Below is a small trained network, with its code and all its weights. Each question gives an input and a class and asks what happens when units are switched off, that is, made to give their printed mean instead of their output.

import numpy as np


def w(rows, s, z=0):
    codes = np.array(rows[::2]) - 128.0
    scale = np.full(codes.shape[1], s)
    scale[-1] = z or s
    return codes * scale


def f(y):
    return y / 2 * (1 + np.tanh(0.7978845608 * (y + 0.044715 * y**3)))


def log_softmax(a):
    a = a - a.max(-1, keepdims=True)
    return a - np.log(np.exp(a).sum(-1, keepdims=True))


def net(x, mask):
    res = np.array(x, float).reshape(1, 6) / 4 @ E
    y = f(res @ A[0][:, :-1].T + A[0][:, -1])
    res = res + np.where(mask, y, B[0][:, -1]) @ B[0][:, :-1]
    return log_softmax(res[-1] @ U[:, :-1].T + U[:, -1])


A, B = {}, {}
E = w([
[24,152,139,30,30,112,247,122,190,76,141],'x0',
[104,29,203,207,144,168,199,126,166,81,41],'x1',
[95,78,180,122,167,254,164,32,74,94,212],'x2',
[210,49,124,101,33,147,154,167,142,108,158],'x3',
[91,136,229,77,118,89,87,32,235,142,117],'x4',
[87,134,193,205,155,159,106,165,116,142,55],'x5',
],0.0074)
A[0] = w([
[42,67,206,131,168,190,200,66,96,90,110,167],'neuron 0',
[151,83,89,199,105,98,107,217,147,127,55,199],'neuron 1',
[146,96,170,162,191,168,102,31,140,161,178,237],'neuron 2',
[91,225,117,173,224,92,66,131,137,167,75,110],'neuron 3',
[85,139,36,90,87,94,151,218,2,111,165,156],'neuron 4',
[113,207,76,56,58,92,170,86,91,120,164,252],'neuron 5',
[143,150,161,24,44,29,134,135,233,174,107,186],'neuron 6',
[214,132,103,167,173,178,78,57,96,206,193,228],'neuron 7',
],0.007,0.0032)
B[0] = w([
[55,54,181,128,127,168,125,155,207,87,132,218],'neuron 0',
[207,73,254,156,87,113,161,140,99,182,51,206],'neuron 1',
[96,54,67,60,125,138,57,137,110,102,151,203],'neuron 2',
[83,154,104,195,166,93,34,86,101,191,104,202],'neuron 3',
[155,161,101,198,136,176,136,167,212,143,161,212],'neuron 4',
[104,167,78,122,124,104,192,129,171,127,171,221],'neuron 5',
[151,174,140,78,169,100,193,70,115,74,64,245],'neuron 6',
[138,105,62,105,123,156,134,157,79,144,143,225],'neuron 7',
],0.0099,0.011)
U = w([
[138,173,152,160,125,61,105,70,148,201,100,8],'0',
[238,80,162,173,86,109,128,219,83,117,48,245],'1',
[69,152,93,183,165,85,21,126,72,170,122,32],'2',
[176,81,62,38,94,123,53,124,58,114,248,88],'3',
[153,201,79,173,107,153,135,198,189,114,206,96],'4',
[2,56,159,129,111,164,114,152,182,35,115,147],'5',
[125,199,126,47,111,39,171,33,139,61,91,194],'6',
],0.008,0.0014)

Each question gives the input, the list of numbers given to net, and the class t.
The units are the neurons (one row each of A and B). Each row of codes is followed by its name. A weight is (code - 128) times the scale printed after its matrix; where a second scale follows, it is the last column's (A, B and U).
mask holds one flag per neuron, in row order. A switched-off neuron (its flag False) gives its mean, the last column of its row in B, instead of its output. The means were averaged over made-up inputs and are rounded, as every weight is.
A unit's drop is (log p(t) with every unit on - log p(t) with that unit switched off) / (log p(t) with every unit on - log p(t) with every unit switched off).
The circuit of an input: a set's keep is (log p(t) with only the set's units on - log p(t) with every unit switched off) / (log p(t) with every unit on - log p(t) with every unit switched off). Starting from all 8 units, units are removed one at a time, each time the one whose removal leaves the highest keep (on an exact tie, the one counted first), for as long as the keep stays at least 0.8.
circuit, biggest first: the units of the circuit, biggest drop first
most important unit: the unit with the biggest drop
k most important neurons: the k neurons with the biggest drops, biggest first
drop when u is switched off: that unit's drop, to one decimal
input [-1,-8,-8,3,1,-8], class 6: circuit, biggest first => [neuron 6]
input [7,-8,1,-5,-2,-3], class 4: 3 most important neurons => [neuron 4; neuron 5; neuron 1]
input [-3,-4,8,5,0,7], class 3: 2 most important neurons => [neuron 7; neuron 2]
input [2,3,-8,5,-1,-7], class 6: 3 most important neurons => [neuron 6; neuron 5; neuron 7]
input [8,3,-6,2,-8,-7], class 4: 2 most important neurons => [neuron 4; neuron 5]
input [2,0,1,5,-1,1], class 4: 2 most important neurons => [neuron 1; neuron 6]
input [1,-1,4,4,-4,-4], class 4: circuit, biggest first => [neuron 4; neuron 2]
input [6,8,-2,-1,-1,-8], class 6: 3 most important neurons => [neuron 6; neuron 2; neuron 4]
input [-6,-2,4,-4,-2,-3], class 3: 2 most important neurons => [neuron 7; neuron 2]
input [6,0,-2,-3,-4,1], class 4: 2 most important neurons => [neuron 4; neuron 6]
input [-3,-2,0,-3,6,-2], class 2: 2 most important neurons => [neuron 3; neuron 5]
input [-3,-6,8,-6,3,2], class 3: 2 most important neurons => [neuron 2; neuron 7]
input [-5,-8,-1,4,8,-8], class 6: 2 most important neurons => [neuron 6; neuron 5]
input [-5,2,0,2,8,-6], class 3: most important unit => neuron 2
input [-2,3,5,3,-6,2], class 5: drop when neuron 0 is switched off => 1.2
input [6,-6,-1,1,-8,-5], class 4: drop when neuron 4 is switched off => 0.2
input [0,-6,-7,-4,-1,1], class 0: drop when neuron 7 is switched off => 0.2
input [3,-7,2,6,-8,6], class 4: drop when neuron 4 is switched off => 0.1
